Below are the code and all the weights of a small trained network. Each question names an input and a class and asks about switching units off, where a switched-off unit gives its printed mean instead of its output.

import numpy as np


def w(rows, s, z=0):
    codes = np.array(rows[::2]) - 128.0
    scale = np.full(codes.shape[1], s)
    scale[-1] = z or s
    return codes * scale


def f(y):
    return np.maximum(y, 0)


def log_softmax(a):
    a = a - a.max(-1, keepdims=True)
    return a - np.log(np.exp(a).sum(-1, keepdims=True))


def net(x, mask):
    res = np.array(x, float).reshape(1, 3) / 4 @ E
    y = f(res @ A[0][:, :-1].T + A[0][:, -1])
    res = res + np.where(mask, y, B[0][:, -1]) @ B[0][:, :-1]
    return log_softmax(res[-1] @ U[:, :-1].T + U[:, -1])


A, B = {}, {}
E = w([
[120,180,71,34,34,88,12,137,115,88,148],'x0',
[125,38,130,147,149,63,224,192,134,153,49],'x1',
[80,92,194,148,179,56,181,174,31,106,218],'x2',
],0.012)
A[0] = w([
[131,199,153,144,153,147,157,101,146,88,207,2],'neuron 1',
[51,217,174,90,143,140,60,33,72,26,235,141],'neuron 2',
[162,63,106,213,157,176,140,187,45,217,97,43],'neuron 3',
[16,170,190,128,152,75,113,196,77,21,228,190],'neuron 4',
[154,213,59,79,37,142,5,79,161,75,94,55],'neuron 5',
[179,151,91,224,157,225,129,99,154,254,95,54],'neuron 6',
[96,21,143,197,221,60,233,195,86,179,110,209],'neuron 7',
[203,252,164,110,107,210,87,58,187,38,164,125],'neuron 8',
[74,178,121,43,53,32,47,165,67,68,119,204],'neuron 9',
[170,104,209,219,202,194,192,128,152,220,107,141],'neuron 10',
[151,217,76,59,81,161,44,45,207,103,103,172],'neuron 11',
],0.0099,0.0091)
B[0] = w([
[182,145,169,167,180,209,118,112,135,132,77,141],'neuron 1',
[181,227,141,174,74,145,13,190,42,152,139,202],'neuron 2',
[138,109,137,150,75,146,146,189,78,152,123,167],'neuron 3',
[198,197,70,195,104,198,60,142,30,196,152,204],'neuron 4',
[198,154,207,245,146,149,133,89,17,117,165,214],'neuron 5',
[180,172,151,210,195,204,79,123,86,235,124,171],'neuron 6',
[118,100,198,86,172,72,186,166,172,37,116,254],'neuron 7',
[122,177,86,176,60,211,105,179,107,200,121,198],'neuron 8',
[197,100,186,126,146,67,167,199,167,50,88,209],'neuron 9',
[188,85,182,135,193,121,183,94,166,76,98,214],'neuron 10',
[149,159,89,216,155,189,112,108,106,184,104,224],'neuron 11',
],0.012,0.03)
U = w([
[140,103,200,172,182,114,184,143,120,121,135,113],'0',
[8,21,25,32,15,190,243,229,28,245,216,2],'1',
[104,79,130,88,105,67,171,198,154,102,81,181],'2',
[123,182,123,178,85,131,56,93,100,142,166,202],'3',
[97,126,61,173,156,159,162,78,172,189,136,49],'4',
],0.016,0.013)

Each question gives the input, the list of numbers given to net, and the class t.
The units are the neurons (one row each of A and B). Each row of codes is followed by its name. A weight is (code - 128) times the scale printed after its matrix; where a second scale follows, it is the last column's (A, B and U).
mask holds one flag per neuron, in row order. A switched-off neuron (its flag False) gives its mean, the last column of its row in B, instead of its output. The means were averaged over made-up inputs and are rounded, as every weight is.
A unit's drop is (log p(t) with every unit on - log p(t) with that unit switched off) / (log p(t) with every unit on - log p(t) with every unit switched off).
The circuit of an input: a set's keep is (log p(t) with only the set's units on - log p(t) with every unit switched off) / (log p(t) with every unit on - log p(t) with every unit switched off). Starting from all 11 units, units are removed one at a time, each time the one whose removal leaves the highest keep (on an exact tie, the one counted first), for as long as the keep stays at least 0.8.
units of the circuit, in order: the units of the circuit, biggest drop first
k most important neurons: the k neurons with the biggest drops, biggest first
drop of u: that unit's drop, to one decimal
input [5,2,8], class 3: units of the circuit, in order : (neuron 4)
input [-1,5,2], class 2: 3 most important neurons : (neuron 5; neuron 11; neuron 6)
input [8,3,5], class 3: 2 most important neurons : (neuron 4; neuron 7)
input [-3,0,-5], class 4: 3 most important neurons : (neuron 7; neuron 2; neuron 9)
input [3,4,-5], class 3: 3 most important neurons : (neuron 7; neuron 10; neuron 11)
input [-2,2,-7], class 4: 2 most important neurons : (neuron 2; neuron 7)
input [-4,0,-8], class 4: 3 most important neurons : (neuron 2; neuron 7; neuron 4)
input [-2,-2,4], class 3: 2 most important neurons : (neuron 9; neuron 4)
input [7,6,2], class 2: drop of neuron 5 : 0.2
input [2,6,5], class 2: drop of neuron 7 : 0.1
input [-8,-4,-7], class 4: drop of neuron 7 : 0.1
input [0,6,1], class 2: drop of neuron 5 : 0.3
